Below are the code and all the weights of a small trained network. Each question names an input and a class and asks about switching units off, where a switched-off unit gives its printed mean instead of its output.

import numpy as np


def w(rows, s, z=0):
    codes = np.array(rows[::2]) - 128.0
    scale = np.full(codes.shape[1], s)
    scale[-1] = z or s
    return codes * scale


def f(y):
    return y / 2 * (1 + np.tanh(0.7978845608 * (y + 0.044715 * y**3)))


def log_softmax(a):
    a = a - a.max(-1, keepdims=True)
    return a - np.log(np.exp(a).sum(-1, keepdims=True))


def net(x, mask):
    res = np.array(x, float).reshape(1, 4) / 4 @ E
    y = f(res @ A[0][:, :-1].T + A[0][:, -1])
    res = res + np.where(mask, y, B[0][:, -1]) @ B[0][:, :-1]
    return log_softmax(res[-1] @ U[:, :-1].T + U[:, -1])


A, B = {}, {}
E = w([
[88,87,251,131,165,151,105,116,94,122,168],'x0',
[93,112,158,54,134,122,163,167,149,168,60],'x1',
[138,82,142,117,42,214,86,97,156,109,123],'x2',
[117,149,98,104,109,151,177,159,113,117,162],'x3',
],0.017)
A[0] = w([
[219,139,41,144,119,108,128,108,131,118,116,212],'N1',
[96,69,177,61,71,214,79,140,130,94,154,123],'N2',
[154,156,100,109,104,138,159,140,186,125,33,148],'N3',
[109,41,175,29,121,158,151,144,149,219,124,100],'N4',
[108,97,102,50,97,181,112,117,155,108,52,194],'N5',
[154,108,98,110,2,178,79,108,174,84,113,231],'N6',
[64,123,169,51,104,99,150,172,162,186,41,238],'N7',
[143,166,104,220,133,70,147,118,100,117,191,255],'N8',
[128,123,111,171,51,199,94,74,143,110,150,141],'N9',
[134,203,89,129,165,55,154,155,133,147,81,220],'N10',
],0.009,0.0048)
B[0] = w([
[221,188,161,109,82,93,114,93,205,91,114,220],'N1',
[99,147,140,194,110,92,96,41,152,199,122,218],'N2',
[167,84,46,167,166,104,156,153,204,93,60,204],'N3',
[153,117,187,124,81,93,142,135,51,171,101,200],'N4',
[177,152,106,187,124,79,164,178,184,154,79,206],'N5',
[154,78,136,169,92,126,138,139,172,89,146,249],'N6',
[117,133,101,99,156,107,245,103,99,135,86,233],'N7',
[183,178,184,119,124,122,62,77,43,146,149,215],'N8',
[96,67,155,164,102,172,133,153,161,90,130,213],'N9',
[113,204,113,84,138,127,107,74,152,141,95,231],'N10',
],0.012,0.018)
U = w([
[175,173,135,140,14,90,122,95,112,192,106,185],'0',
[105,148,52,54,200,126,151,156,166,134,71,117],'1',
[170,94,153,143,91,159,112,201,208,33,169,112],'2',
[129,64,94,174,128,114,196,230,177,94,88,4],'3',
[115,120,178,132,225,135,70,142,45,148,254,143],'4',
[34,105,176,51,183,116,193,119,61,105,119,164],'5',
[26,86,139,179,69,177,61,97,125,101,188,102],'6',
],0.0088,0.003)

Each question gives the input, the list of numbers given to net, and the class t.
The units are the neurons (one row each of A and B). Each row of codes is followed by its name. A weight is (code - 128) times the scale printed after its matrix; where a second scale follows, it is the last column's (A, B and U).
mask holds one flag per neuron, in row order. A switched-off neuron (its flag False) gives its mean, the last column of its row in B, instead of its output. The means were averaged over made-up inputs and are rounded, as every weight is.
A unit's drop is (log p(t) with every unit on - log p(t) with that unit switched off) / (log p(t) with every unit on - log p(t) with every unit switched off).
The circuit of an input: a set's keep is (log p(t) with only the set's units on - log p(t) with every unit switched off) / (log p(t) with every unit on - log p(t) with every unit switched off). Starting from all 10 units, units are removed one at a time, each time the one whose removal leaves the highest keep (on an exact tie, the one counted first), for as long as the keep stays at least 0.8.
circuit, biggest first: the units of the circuit, biggest drop first
k most important neurons: the k neurons with the biggest drops, biggest first
drop when u is switched off: that unit's drop, to one decimal
input [0,7,1,0], class 3: circuit, biggest first : N8
input [3,0,7,1], class 6: circuit, biggest first : N9; N1
input [2,6,-1,-7], class 5: circuit, biggest first : N7; N1
input [1,5,0,3], class 5: circuit, biggest first : N1; N7
input [0,6,4,-3], class 3: 3 most important neurons : N8; N10; N1
input [0,3,1,2], class 3: 2 most important neurons : N8; N10
input [-5,1,-7,-4], class 1: 2 most important neurons : N2; N4
input [0,5,-4,3], class 1: 3 most important neurons : N8; N10; N9
input [5,-1,7,-7], class 6: 2 most important neurons : N2; N9
input [-2,1,7,0], class 3: 2 most important neurons : N5; N8
input [-7,8,2,6], class 3: 2 most important neurons : N5; N3
input [7,8,-2,1], class 5: drop when N7 is switched off : 0.2
input [3,6,-7,-1], class 5: drop when N2 is switched off : 0.0
input [8,-1,7,8], class 6: drop when N2 is switched off : 0.1
input [4,-3,0,-7], class 4: most important neuron : N6
